[[-23  15]
 [ 63  39]
 [ 43  40]
 [-42  52]
 [ 32 -50]
 [ 47  22]
 [ 31  43]
 [ 85  56]
 [-54 -11]
 [ 30   0]]
->
[[-23  63  43 -42  32  47  31  85 -54  30]
 [ 15  39  40  52 -50  22  43  56 -11   0]]

[[  7 -57   0  19  59 -29   3]
 [-29   0  -6 -12 -30  -5  11]
 [  5 -43 -10   2   7  -5  -8]
 [-12  72 -20 -46 -33   7  -8]
 [ 37 -33 -42 -37  31  31 -19]]
->
[[  7 -29   5 -12  37]
 [-57   0 -43  72 -33]
 [  0  -6 -10 -20 -42]
 [ 19 -12   2 -46 -37]
 [ 59 -30   7 -33  31]
 [-29  -5  -5   7  31]
 [  3  11  -8  -8 -19]]

[[-30   3  74  35]
 [-10  11  -6  35]
 [-50  -8  51  35]]
->
[[-30 -10 -50]
 [  3  11  -8]
 [ 74  -6  51]
 [ 35  35  35]]

[[ 17 -86 -32]
 [ -8  80 -75]
 [ 77  73 -86]
 [ 26  62  30]]
->
[[ 17  -8  77  26]
 [-86  80  73  62]
 [-32 -75 -86  30]]

[[-36 -57 -70   1  56  18  -5  16  20]
 [-41 -46 -31   3 -22 -44  28  10 -46]
 [-14 -31 -70  -1  -9 -13 -16   6  -3]]
->
[[-36 -41 -14]
 [-57 -46 -31]
 [-70 -31 -70]
 [  1   3  -1]
 [ 56 -22  -9]
 [ 18 -44 -13]
 [ -5  28 -16]
 [ 16  10   6]
 [ 20 -46  -3]]

[[  4 -11  76]
 [  6 -31  36]
 [-40  36  -9]
 [  0 -23  51]
 [-30  35 -20]
 [  0 -33  80]]
->
[[  4   6 -40   0 -30   0]
 [-11 -31  36 -23  35 -33]
 [ 76  36  -9  51 -20  80]]

[[ -4   7  19 -17   3   6  21   7  19  -4  20   1   8  11   0   5]
 [ 23  27  -2  -1 -25  13  -3 -15  22  32 -10 -17  10  29  31  -4]
 [ 22  11 -42 -11 -22 -26 -42   0  -6  23 -39  -2 -31  11  20  10]
 [ -6 -56  11 -12  67 -41  13  64 -44 -44  48  59 -33 -52 -52  52]
 [-66 -48  35   5  49   4  37  11 -25 -72  37  17  11 -50 -66 -16]
 [ 17  59   8 -31 -61  33   8 -45  60  46 -22 -53  29  63  54 -29]]
->
[[ -4  23  22  -6 -66  17]
 [  7  27  11 -56 -48  59]
 [ 19  -2 -42  11  35   8]
 [-17  -1 -11 -12   5 -31]
 [  3 -25 -22  67  49 -61]
 [  6  13 -26 -41   4  33]
 [ 21  -3 -42  13  37   8]
 [  7 -15   0  64  11 -45]
 [ 19  22  -6 -44 -25  60]
 [ -4  32  23 -44 -72  46]
 [ 20 -10 -39  48  37 -22]
 [  1 -17  -2  59  17 -53]
 [  8  10 -31 -33  11  29]
 [ 11  29  11 -52 -50  63]
 [  0  31  20 -52 -66  54]
 [  5  -4  10  52 -16 -29]]
---
[[-25  -9  -2 -17  -2   1  -6  12  20   8]
 [-23  -2  31 -29   3 -19 -59 -59  71  -3]
 [-71 -58  42 -40  55  57 -18 -10  67 -11]
 [-13 -11  -8  19 -16   1  29  21 -15  10]
 [-19   0  -3 -12  10   8 -15  10   9  -8]]
->
[[  8  20  12  -6   1  -2 -17  -2  -9 -25]
 [ -3  71 -59 -59 -19   3 -29  31  -2 -23]
 [-11  67 -10 -18  57  55 -40  42 -58 -71]
 [ 10 -15  21  29   1 -16  19  -8 -11 -13]
 [ -8   9  10 -15   8  10 -12  -3   0 -19]]

[[  5  -6  -7   1]
 [ -4   7   1  -2]
 [-76  39 -17  64]
 [ 52  25 -22   6]]
->
[[  1  -7  -6   5]
 [ -2   1   7  -4]
 [ 64 -17  39 -76]
 [  6 -22  25  52]]

[[-14  22  78  38 -74  -5  76  89 -27 -75]
 [-20  12  47 -62  24 -12  90  32 -49  -3]
 [-43 -30  18  15  39 -36  -6  20  40 -32]
 [-16 -24  -5  18   6  54 -41  -7 -45  -6]]
->
[[-75 -27  89  76  -5 -74  38  78  22 -14]
 [ -3 -49  32  90 -12  24 -62  47  12 -20]
 [-32  40  20  -6 -36  39  15  18 -30 -43]
 [ -6 -45  -7 -41  54   6  18  -5 -24 -16]]

[[ 35 -19  60  30  42  74   8  17  38   7 -65]
 [ -8 -20 -16 -20  -4 -30  25  10 -49 -15  10]
 [  3  33  -5   7   1  34 -22 -10  -2  13  24]
 [ 50 -43  -6   0   4 -32  28  27   6  -4 -41]]
->
[[-65   7  38  17   8  74  42  30  60 -19  35]
 [ 10 -15 -49  10  25 -30  -4 -20 -16 -20  -8]
 [ 24  13  -2 -10 -22  34   1   7  -5  33   3]
 [-41  -4   6  27  28 -32   4   0  -6 -43  50]]

[[  1   1   3 -17  -3   0  30  15 -10]
 [  0   0   0 -41 -13  -8  85  49 -32]
 [ -1   0   3 -41 -10  -9  79  42 -31]
 [ -3   3  -1 -49   0  -7  97  56 -34]
 [  5   2  -2 -36  -8  -3   0  41 -24]
 [  5   4   1 -51 -16  -7  96  55 -37]
 [ -1   6  -4 -31  -7  -7  66  36 -24]
 [  0   2   2 -40 -12   0  72  42 -27]
 [ -2   3  -1 -13  -5  -5  29  18 -14]]
->
[[-10  15  30   0  -3 -17   3   1   1]
 [-32  49  85  -8 -13 -41   0   0   0]
 [-31  42  79  -9 -10 -41   3   0  -1]
 [-34  56  97  -7   0 -49  -1   3  -3]
 [-24  41   0  -3  -8 -36  -2   2   5]
 [-37  55  96  -7 -16 -51   1   4   5]
 [-24  36  66  -7  -7 -31  -4   6  -1]
 [-27  42  72   0 -12 -40   2   2   0]
 [-14  18  29  -5  -5 -13  -1   3  -2]]

[[-76 -34 -29  18 -86]
 [  2 -17 -48   9  21]
 [ 40 -19  52 -56 -20]
 [  1   5 -12 -16 -15]]
->
[[-86  18 -29 -34 -76]
 [ 21   9 -48 -17   2]
 [-20 -56  52 -19  40]
 [-15 -16 -12   5   1]]

[[-18 -42  41  41  32 -52   4 -28 -23 -14  29  29  11 -27  51  19]
 [  3 -54  17  72 -45 -17  19 -24  37  38   1  61 -80  51  85  16]
 [-43  18  36  71  -1  87  40 -24 -37  71  39  39 -87 -14 -95  37]
 [-47 -47  73  30  20 -88 -18 -13  25 -28  81   0 -17  32 -36 -20]
 [-48 -55  71  41 -19 -76 -18  -7  64  -4  76  10 -68  87 -38 -34]
 [  3 -48  23  60  -7 -27  17 -33  -7  18   2  55 -30  -5  91  27]]
->
[[ 19  51 -27  11  29  29 -14 -23 -28   4 -52  32  41  41 -42 -18]
 [ 16  85  51 -80  61   1  38  37 -24  19 -17 -45  72  17 -54   3]
 [ 37 -95 -14 -87  39  39  71 -37 -24  40  87  -1  71  36  18 -43]
 [-20 -36  32 -17   0  81 -28  25 -13 -18 -88  20  30  73 -47 -47]
 [-34 -38  87 -68  10  76  -4  64  -7 -18 -76 -19  41  71 -55 -48]
 [ 27  91  -5 -30  55   2  18  -7 -33  17 -27  -7  60  23 -48   3]]
